Here is a tiny trained network, its code and every weight. The questions are about switching its units off for an input and a class, where a switched-off unit gives its printed mean instead of its output.

import numpy as np


def w(rows, s, z=0):
    codes = np.array(rows[::2]) - 128.0
    scale = np.full(codes.shape[1], s)
    scale[-1] = z or s
    return codes * scale


def norm(h):
    return h / np.sqrt((h * h).mean(-1, keepdims=True) + 1e-5)


def f(y):
    return y / 2 * (1 + np.tanh(0.7978845608 * (y + 0.044715 * y**3)))


def log_softmax(a):
    a = a - a.max(-1, keepdims=True)
    return a - np.log(np.exp(a).sum(-1, keepdims=True))


def net(x, mask):
    res = np.array(x, float).reshape(1, 2) / 4 @ E
    u = 0
    for l in range(3):
        y = f(norm(res) @ A[l][:, :-1].T + A[l][:, -1])
        res = res + np.where(mask[u : u + 9], y, B[l][:, -1]) @ B[l][:, :-1]
        u += 9
    return log_softmax(norm(res)[-1] @ U[:, :-1].T + U[:, -1])


A, B = {}, {}
E = w([
[44,68,238,160,164,89],'x0',
[255,141,180,127,130,189],'x1',
],0.0075)
A[0] = w([
[3,136,174,125,122,108,118],'L0N1',
[57,147,91,133,132,119,51],'L0N2',
[106,144,112,104,130,125,84],'L0N3',
[184,152,184,122,118,133,61],'L0N4',
[208,146,80,126,126,118,17],'L0N5',
[200,140,55,117,123,155,51],'L0N6',
[175,143,170,133,130,145,24],'L0N7',
[62,140,42,121,115,122,6],'L0N8',
[125,138,9,126,115,130,153],'L0N9',
],0.018,0.0021)
B[0] = w([
[34,198,31,180,118,121,253],'L0N1',
[197,75,155,99,153,108,193],'L0N2',
[145,126,126,82,148,121,142],'L0N3',
[149,48,183,106,139,112,196],'L0N4',
[117,144,103,167,72,185,210],'L0N5',
[92,144,105,181,54,184,237],'L0N6',
[153,73,180,113,137,125,184],'L0N7',
[191,66,238,207,11,112,216],'L0N8',
[155,177,89,4,247,68,243],'L0N9',
],0.026,0.013)
A[1] = w([
[184,102,166,89,166,42,1],'L1N1',
[83,133,135,104,132,139,116],'L1N2',
[154,115,167,82,153,57,108],'L1N3',
[2,145,83,198,172,119,56],'L1N4',
[220,149,116,133,190,86,154],'L1N5',
[70,120,128,122,147,125,54],'L1N6',
[95,240,25,127,155,138,110],'L1N7',
[136,138,195,163,123,58,69],'L1N8',
[100,121,194,68,236,146,54],'L1N9',
],0.021,0.0019)
B[1] = w([
[117,213,179,98,143,99,211],'L1N1',
[189,185,142,172,127,116,135],'L1N2',
[110,171,167,90,122,97,193],'L1N3',
[37,134,107,252,120,31,247],'L1N4',
[70,152,151,151,23,142,175],'L1N5',
[123,117,113,127,92,101,146],'L1N6',
[171,99,41,113,185,142,254],'L1N7',
[159,129,114,91,130,155,167],'L1N8',
[134,62,110,148,185,79,155],'L1N9',
],0.04,0.018)
A[2] = w([
[96,117,116,115,184,155,85],'L2N1',
[156,128,171,108,212,138,112],'L2N2',
[114,166,84,87,238,192,55],'L2N3',
[91,127,180,52,251,189,129],'L2N4',
[101,114,108,121,176,137,11],'L2N5',
[98,180,125,156,227,159,28],'L2N6',
[106,185,114,136,206,202,64],'L2N7',
[72,100,203,201,101,207,2],'L2N8',
[175,135,143,148,160,121,58],'L2N9',
],0.024,0.0023)
B[2] = w([
[178,147,147,105,65,98,151],'L2N1',
[155,59,114,135,169,157,218],'L2N2',
[127,165,71,9,119,174,224],'L2N3',
[147,5,118,144,135,131,243],'L2N4',
[145,105,166,127,7,74,170],'L2N5',
[71,112,199,154,102,97,209],'L2N6',
[216,120,115,106,136,81,176],'L2N7',
[117,152,192,205,132,235,255],'L2N8',
[159,115,130,142,113,134,131],'L2N9',
],0.026,0.0061)
U = w([
[62,121,49,226,130,48,166],'0',
[124,229,198,50,63,63,145],'1',
[133,105,171,185,105,222,169],'2',
[171,163,2,67,107,160,141],'3',
[109,141,123,105,144,121,2],'4',
[148,44,206,106,178,78,153],'5',
],0.017,0.0087)

Each question gives the input, the list of numbers given to net, and the class t.
The units are the neurons (one row each of A and B). Each row of codes is followed by its name. A weight is (code - 128) times the scale printed after its matrix; where a second scale follows, it is the last column's (A, B and U).
mask holds one flag per neuron, layer by layer. A switched-off neuron (its flag False) gives its mean, the last column of its row in B, instead of its output. The means were averaged over made-up inputs and are rounded, as every weight is.
A unit's drop is (log p(t) with every unit on - log p(t) with that unit switched off) / (log p(t) with every unit on - log p(t) with every unit switched off).
The circuit of an input: a set's keep is (log p(t) with only the set's units on - log p(t) with every unit switched off) / (log p(t) with every unit on - log p(t) with every unit switched off). Starting from the 12 units with the biggest drops (on a tie, the unit counted first), units are removed one at a time, each time the one whose removal leaves the highest keep (on an exact tie, the one counted first), for as long as the keep stays at least 0.8.
units of the circuit, in order: the units of the circuit, biggest drop first
top k neurons: the k neurons with the biggest drops, biggest first
top k neurons in layer l: the k neurons of layer l with the biggest drops, biggest first
drop when u is switched off: that unit's drop, to one decimal
input [-8,6], class 3: units of the circuit, in order	(L1N4)
input [0,-3], class 1: top 2 neurons	(L0N2, L0N8)
input [0,-2], class 1: top 3 neurons	(L0N2, L0N8, L0N6)
input [-7,8], class 2: top 2 neurons	(L1N7, L0N1)
input [-7,6], class 3: top 3 neurons	(L0N8, L1N4, L0N2)
input [-5,4], class 3: top 3 neurons	(L0N8, L1N4, L0N1)
input [-7,-2], class 3: top 2 neurons	(L0N9, L0N6)
input [-8,7], class 3: top 2 neurons in layer 0	(L0N8, L0N2)
input [-1,0], class 3: top 2 neurons	(L0N9, L0N1)
input [-6,3], class 3: top 2 neurons	(L0N8, L0N1)
input [-8,4], class 3: top 2 neurons	(L0N8, L0N1)
input [-8,8], class 2: top 3 neurons	(L1N7, L0N1, L0N4)
input [-5,-3], class 1: top 2 neurons	(L0N1, L0N9)
input [-7,-6], class 1: top neuron in layer 0	(L0N9)
input [-7,-5], class 1: top 2 neurons in layer 0	(L0N9, L0N8)
input [-4,-4], class 1: drop when L0N9 is switched off	0.1
input [4,3], class 5: drop when L0N6 is switched off	0.7
input [-4,5], class 2: drop when L0N1 is switched off	0.3
